B:
0: -33 339 6 -364 -148 26 70 396 481 424 -280 144 -322 297 168 85 -10 172 -470 -346 429 316 -254 -145 62 -21 -157 307 -465 275
1: 70 -189 -82 153 15 -40 -182 -165 -455 -340 -51 -52 241 -410 -263 -81 3 -56 302 -47 -247 -465 32 107 -122 250 264 17 210 37
2: 8 -130 -175 24 237 -24 66 34 -30 7 3 146 336 -33 48 34 -105 -277 192 159 -283 -359 179 -106 -199 47 453 253 122 -122
3: 7 -127 36 80 92 69 34 -114 123 -81 -212 174 129 22 141 12 -168 41 93 150 -266 -316 72 -61 -260 108 69 78 -46 0
4: -199 146 -44 -205 -21 -144 -102 -123 94 30 -47 -129 -64 -46 47 109 -150 100 -29 -282 379 247 -212 62 -61 -41 -302 117 -190 306
5: -193 201 -135 -359 102 24 -87 61 236 158 -311 19 -199 205 129 82 86 130 -43 -121 138 -123 -102 -23 -59 54 -58 258 -144 250
6: -100 117 -134 -231 289 4 -107 -67 -1 -41 -151 -33 -26 -142 109 -36 154 -77 111 79 -211 -308 -16 20 19 60 114 3 30 58
7: 49 -54 24 55 56 204 -36 -121 326 124 28 208 178 -55 173 -139 22 -14 92 -131 -147 49 2 -371 -137 63 326 14 -152 -303
8: -68 167 -128 -333 -27 -188 -50 251 108 199 -161 -64 -208 224 -76 215 70 92 -285 -392 588 190 -256 63 -9 71 -241 451 -141 441
9: -188 109 11 -210 -20 -105 -148 -212 255 61 -83 -118 -170 106 80 142 -42 260 -90 -393 544 377 -296 11 -113 21 -482 148 -220 338
10: 231 -311 180 325 -86 61 80 -129 -136 -224 -39 194 395 -351 47 -107 -148 -139 2 84 -415 -154 51 -136 -66 22 225 -142 36 -227
11: 26 364 23 -289 -47 -92 -33 274 259 233 -140 -26 -379 17 21 43 11 178 -401 -358 467 303 -331 33 81 108 -325 128 -409 367
12: -142 306 -98 -274 279 -74 12 39 328 202 -6 -2 -124 11 232 46 -123 -50 -62 -19 132 114 -99 -36 -68 -27 -92 80 -273 148
13: 13 86 -62 30 182 -82 -148 -135 20 -58 111 -63 -35 -205 -97 -31 -91 70 150 -166 155 -42 -115 41 -233 269 -51 45 -125 131
14: 23 -70 50 52 -55 -70 68 -27 52 1 8 79 213 -124 86 44 -226 -95 -83 -98 40 142 -58 -84 -71 -73 15 77 -115 22
15: -194 165 -49 -359 -104 -144 -110 39 -34 -19 -372 -140 -235 61 5 169 24 189 -187 -245 339 10 -247 198 70 -19 -399 206 -109 514
16: 107 92 3 -15 195 -29 61 158 194 55 -191 143 -167 93 57 47 -129 98 -125 89 -17 -267 -48 52 -259 271 -92 174 -197 216
17: 153 -66 82 164 171 -2 -195 -332 -92 -204 250 -82 142 -552 -45 -203 123 -61 133 -178 -92 101 -145 -99 6 169 45 -308 -14 -183
18: 118 -251 -48 145 66 -48 -155 -197 -557 -396 11 -76 379 -596 -189 -144 153 -252 252 25 -437 -416 44 57 90 100 364 -147 330 -132
19: -2 -311 -1 186 -38 -34 -135 -401 -236 -239 224 -52 517 -437 -56 -70 -18 -204 267 -228 -88 124 -17 -174 -23 -77 242 -77 183 -242
20: 161 -167 64 138 193 122 -174 -314 -217 -299 23 9 230 -570 25 -261 273 -136 201 62 -531 -294 -3 -121 95 131 291 -360 158 -312
21: -26 -174 48 -231 -474 -7 185 308 17 157 -454 196 239 219 143 187 22 -107 -472 -261 115 199 -97 -178 273 -389 84 395 -14 124
22: 203 -90 106 115 51 -52 39 23 114 2 20 106 58 -88 17 13 -40 -6 -190 -139 110 117 -132 -92 -116 142 -76 74 -121 25
23: -72 185 -37 -147 177 -80 -19 -57 354 211 183 -10 -9 -39 169 22 -105 -44 -78 -236 314 402 -168 -156 -78 -38 -104 69 -275 29
24: 54 283 -99 -335 128 -15 188 572 225 272 -443 218 -251 256 157 96 -16 -41 -375 166 -102 -364 -8 39 14 80 96 342 -229 290
25: 217 -395 158 355 -180 231 -134 -352 -262 -309 49 142 534 -600 -31 -307 141 -147 227 -117 -557 -137 45 -314 83 29 524 -321 162 -514
26: 65 -101 -186 110 393 -131 -81 -134 -272 -194 213 -43 302 -368 -110 -48 -43 -299 330 134 -262 -380 110 54 -189 202 344 45 200 -85
27: 219 -205 129 213 -19 169 -140 -243 -262 -286 10 65 317 -639 -18 -302 215 -142 139 -27 -542 -215 -12 -180 157 89 387 -378 112 -371
28: 54 -35 74 158 -75 32 -89 -163 119 -38 49 71 77 -150 -37 -57 -205 147 88 -241 118 85 -110 -106 -254 193 -13 22 -212 18
29: -9 118 -13 -143 146 103 31 68 172 61 -243 147 -16 -61 216 -70 2 -41 -38 144 -309 -261 14 -91 -3 22 162 -11 -137 -22
30: 19 -206 191 170 -207 127 -125 -367 149 -121 -75 82 142 -128 59 -69 -55 232 50 -303 66 185 -157 -205 -155 74 -115 -75 -128 -73
31: -257 249 -102 -490 -98 -152 45 215 183 245 -280 -54 -121 192 187 212 -52 -18 -326 -247 390 282 -212 25 177 -277 -236 314 -207 389
32: -136 226 -262 -341 294 -175 -164 39 57 159 145 -174 -76 -54 -49 76 172 -116 31 -303 388 147 -167 4 13 68 21 258 -36 189
33: 220 -356 227 245 -401 260 -54 -101 -161 -227 -356 242 270 -245 -33 -173 111 106 -47 -133 -418 -264 -22 -213 50 87 291 -97 45 -211
34: -211 110 -104 -195 -20 -231 -8 -38 100 114 75 -102 85 17 49 191 -273 -53 -53 -301 480 374 -164 29 -83 -151 -211 269 -166 285
35: 138 -99 144 176 -13 186 10 -140 370 97 42 247 150 -55 171 -130 -76 68 -18 -156 -73 164 -54 -358 -190 104 157 -40 -240 -266
36: -6 -47 -26 -94 65 -37 171 159 190 112 -239 200 116 191 208 138 -168 -103 -168 113 -78 -135 37 -70 -121 -68 56 279 -81 96
37: 19 51 161 -88 -338 102 -133 -46 95 -1 -266 28 -123 -121 10 -66 79 278 -216 -421 195 214 -287 -99 108 51 -193 -44 -254 142
38: 57 -346 115 261 -69 140 38 -299 1 -176 -43 208 487 -229 170 -91 -162 -134 177 79 -440 -132 117 -250 -132 -77 310 -96 68 -325
39: 79 173 -162 -223 186 -19 17 374 119 192 -204 120 -164 141 -29 45 119 -26 -152 -43 44 -297 -44 -14 -76 230 191 357 -103 181
40: 108 -162 17 67 -111 -58 -234 -152 -408 -316 -122 -120 62 -376 -274 -56 192 85 62 -261 12 -207 -167 121 35 236 -27 -18 151 156
41: -213 476 -316 -566 278 -295 -85 268 126 327 142 -233 -216 -13 13 148 99 -182 -178 -354 597 355 -256 79 167 -88 -105 313 -188 363
42: 63 -54 46 118 7 108 72 0 193 38 -124 238 145 -6 121 -46 -244 24 48 57 -215 -199 63 -155 -261 120 205 93 -172 -77
43: -156 97 -221 -269 255 -80 176 185 417 368 0 169 164 340 286 187 -176 -253 -65 16 141 102 71 -215 -170 -177 217 463 -129 13
44: 26 -16 1 -127 38 -76 201 206 280 218 -104 182 124 191 225 152 -136 -158 -301 -39 116 175 -43 -153 -39 -151 8 293 -148 62
45: 116 -139 -45 91 194 -200 -85 -145 -320 -239 177 -118 244 -424 -131 -8 41 -230 84 -66 -38 -62 -74 87 0 89 49 -36 173 24
46: 71 -224 190 229 -198 219 -61 -301 176 -87 -80 196 241 -158 112 -140 -91 137 86 -180 -171 67 -48 -298 -154 56 127 -117 -140 -238
47: -32 91 53 -296 -141 -42 154 302 108 116 -484 128 -89 149 216 141 -22 -7 -436 11 -11 -45 -118 23 180 -183 -153 194 -158 285
48: -46 -95 31 11 206 219 -66 -319 161 -98 -130 146 205 -198 291 -164 70 -56 235 174 -531 -278 92 -236 -69 -7 269 -204 7 -304
49: 49 -175 105 222 24 97 -161 -388 -40 -258 -29 39 159 -307 -7 -129 -65 124 248 -60 -209 -178 -35 -76 -221 212 32 -172 -16 -94
50: 149 -130 178 311 -67 134 -307 -471 -273 -417 48 -68 115 -691 -165 -315 53 176 301 -178 -290 -183 -132 -16 -74 327 51 -456 -24 -142
51: 17 141 -78 54 149 -77 -101 -59 133 69 227 -14 3 -169 -84 -35 -220 32 138 -226 241 97 -104 -36 -290 252 36 101 -240 81
52: -82 -65 -60 -164 32 118 -85 -65 26 -42 -335 87 62 18 114 -12 170 25 62 -2 -236 -321 6 -95 5 22 169 108 66 7
53: 141 -56 43 129 137 -13 -230 -299 -217 -236 236 -120 161 -627 -112 -222 185 -96 159 -217 -112 50 -151 -63 82 161 112 -309 39 -173
54: 39 -161 0 -10 162 -16 86 -39 87 -32 -136 141 209 21 183 66 -19 -145 -44 129 -207 -165 43 -103 -96 -38 96 122 56 -45
55: 27 82 -1 -179 84 95 100 196 145 79 -364 192 -18 23 231 -19 36 -68 -169 177 -340 -316 27 -77 54 -27 159 67 -105 20
56: 0 83 17 -22 -41 -34 -171 -184 5 4 250 -105 123 -427 -26 -137 35 -62 23 -416 209 403 -219 -152 107 -12 47 -149 -160 -88
57: -19 -228 131 178 -35 132 -256 -568 36 -242 19 -21 163 -268 25 -126 60 207 264 -260 -36 68 -130 -167 -176 150 -74 -194 -3 -135
58: -37 52 -52 -37 268 -144 -80 -166 -22 -114 53 -90 14 -213 26 32 -100 -36 94 4 34 -79 -83 107 -147 119 -148 -12 -40 160
59: 144 -336 55 231 -46 171 -91 -193 -353 -373 -284 150 332 -359 -65 -171 88 -53 255 179 -684 -672 140 -50 -65 180 424 -116 247 -195
60: 111 -20 165 -11 -216 119 70 145 -29 -91 -472 192 -21 -129 109 -67 -50 91 -233 76 -339 -302 -53 -1 83 26 26 -57 -145 101
61: -133 196 -62 -267 -198 -181 52 248 336 335 -104 22 -160 355 15 261 -247 162 -338 -489 776 477 -276 -23 -139 -35 -331 515 -366 455
62: 60 -177 72 -11 -172 36 47 11 157 89 -111 158 203 66 99 56 25 -27 -198 -266 124 224 -105 -242 5 -94 61 201 -69 -52
63: -33 -121 50 -68 -278 144 -15 11 -45 -61 -421 155 143 -27 76 -23 26 65 -54 -86 -229 -232 -14 -113 60 -54 176 99 -16 20
64: -225 63 -43 -166 -49 -139 -12 -104 162 47 -133 -39 -2 131 105 189 -285 113 -34 -194 352 178 -142 50 -181 -76 -312 244 -179 333
65: -154 214 -147 -348 95 -74 -16 144 85 135 -181 -20 -62 17 114 71 23 -74 -96 -88 85 -31 -89 12 87 -83 27 193 -108 205
66: -48 50 -2 -213 -123 -88 157 304 264 205 -399 165 -122 407 126 249 -183 122 -370 -108 292 18 -118 17 -123 -27 -232 460 -218 391
67: -164 126 -256 -283 50 -210 -196 34 -47 114 82 -183 -34 34 -196 148 76 5 38 -486 591 195 -208 38 -64 91 -43 414 -20 317
68: -20 -5 19 32 -47 143 -209 -237 9 -104 -84 20 50 -261 -13 -165 54 142 198 -198 -114 -116 -85 -122 -79 173 133 -107 -96 -64
69: -52 236 41 -251 112 -36 157 170 496 304 -127 135 -137 182 345 95 -156 -8 -355 -50 190 297 -153 -130 -14 -133 -214 133 -377 144
70: 30 200 -52 -101 173 -191 -250 -151 -150 -90 288 -283 -82 -521 -162 -92 136 -42 18 -384 330 290 -306 89 115 152 -170 -159 -101 145
71: 124 -51 79 86 -105 -53 65 61 189 113 65 128 119 -24 25 35 -182 -5 -196 -274 252 299 -143 -158 -125 37 -24 161 -216 30

107 -263 -55 18 -277 305 244 225 64 86 -440 182 40 -1 0 367 -139 346 -130 -48 -157 -52 178 130 19 : 66
-173 -230 -105 87 -269 322 -23 280 -71 -16 -259 354 143 -19 268 326 107 296 -86 50 -45 -53 26 211 -74 : 26
117 -134 117 447 53 -76 239 60 -167 -24 -176 11 307 -57 121 96 -309 -13 -327 -125 -172 -88 222 -51 -170 : 15
103 121 186 121 300 -136 307 303 184 -93 -199 -340 58 69 321 -342 -335 -333 -141 -323 171 134 127 246 -337 : 40
10 213 276 -89 236 109 245 488 303 -48 -356 -198 166 60 413 -364 -311 -256 -60 -161 265 245 -152 394 -347 : 22
-45 437 6 9 334 -263 319 373 47 -217 128 -513 208 -82 479 -620 -324 -576 -160 -424 365 273 22 -68 -397 : 8
-359 -103 -147 -261 -130 -88 7 -65 45 -251 -256 285 -342 -134 139 142 154 -5 -190 -143 -35 -175 161 -47 226 : 21
51 173 -340 -563 -67 8 89 -135 25 -263 376 -111 -93 -247 -279 27 522 376 421 -238 -28 -35 85 -411 253 : 7
-216 13 304 148 153 81 90 412 153 -58 -468 128 164 49 574 -179 -258 -256 -266 -15 215 88 -129 496 -320 : 45
-128 87 185 91 224 -120 -151 56 -19 -158 -78 67 14 59 310 -88 93 -16 -25 -138 -44 -18 8 234 -123 : 27
-76 -59 131 3 110 43 344 223 193 -176 -204 25 228 -164 181 -175 -109 -183 -87 -39 203 -16 -41 103 -206 : 10
305 -91 -70 -140 44 -56 229 -135 115 -301 71 -146 4 -95 -441 36 67 127 220 -313 -321 -143 229 -365 24 : 37
-59 -447 98 388 -179 137 -30 8 -117 -83 -422 470 117 23 35 453 -72 230 -260 36 -397 -268 183 121 -35 : 47
117 373 377 32 261 -21 203 256 27 373 -382 -203 162 46 498 -134 -336 180 -248 -53 185 263 -21 453 -37 : 9
210 132 -75 -476 83 -9 376 -79 210 -50 86 -229 -60 -219 -233 -57 238 325 287 -172 103 2 115 -149 207 : 46
90 -418 -203 -461 -434 454 -46 -158 147 -230 -193 518 -116 -127 -612 633 521 770 420 61 -507 -294 47 -220 353 : 23
-69 355 134 325 418 -298 217 120 -218 -139 389 -287 604 -249 471 -475 -62 -292 -132 -126 333 114 -68 -111 -354 : 12
-11 233 29 564 450 -347 244 320 -184 -256 400 -485 499 -59 602 -596 -229 -605 -183 -375 359 146 114 13 -649 : 24
174 174 164 243 303 -106 106 252 24 -250 71 -309 324 59 186 -343 -240 -288 23 -338 -53 119 18 -2 -443 : 11
96 65 99 21 112 -28 495 95 35 147 -117 -131 268 -238 193 -65 -128 135 -161 -6 266 37 99 81 0 : 64
-27 402 87 355 185 -189 -86 172 -418 303 45 -192 237 64 691 -43 -150 191 -335 -170 100 221 134 241 -95 : 5
-244 -236 -299 -437 -432 230 43 -123 1 -300 -166 512 -78 -309 -290 426 334 369 44 35 -264 -259 34 -419 358 : 19
-75 323 121 -210 147 73 190 416 176 -19 -212 -180 127 -24 436 -317 -176 -143 -58 -159 297 261 -138 239 -202 : 71
166 -168 -16 61 -131 205 339 115 -3 153 -203 72 209 -129 14 271 -4 429 -49 28 2 -49 163 100 37 : 3
219 -4 27 -22 -20 222 197 260 87 76 -160 -97 155 31 73 88 -27 307 106 -113 -12 90 77 197 -121 : 13
-179 -75 -130 -107 -262 149 131 -8 -156 -18 -145 350 183 -286 59 313 127 365 -159 100 -62 -120 22 -194 220 : 38
-327 281 -150 32 35 -62 103 295 -204 34 109 -62 196 -162 696 -175 63 -40 -228 -91 446 165 0 143 -121 : 2
52 -198 -21 251 -50 63 -48 -64 -199 -43 26 200 177 -42 20 313 216 406 17 -31 -239 -166 175 24 -4 : 29
57 178 -74 11 168 -23 29 335 46 -58 64 -324 -55 160 396 -202 53 -21 112 -358 181 183 152 323 -275 : 39
339 -282 56 180 -182 273 40 19 -55 -17 -239 183 212 61 -314 443 -37 505 84 -76 -545 -133 167 -63 -14 : 50
-280 -139 -17 333 -76 -8 -55 172 -194 -215 -176 286 210 -49 363 87 -103 -152 -332 -81 -102 -106 63 -4 -200 : 18
-343 442 -232 -287 185 -237 247 106 -106 -174 430 -225 192 -399 489 -434 273 -173 -18 -138 614 134 -61 -190 -15 : 43
-4 -278 -96 -308 -210 216 273 -48 179 -67 -230 277 -73 -217 -203 322 279 441 115 63 -31 -194 104 6 239 : 34
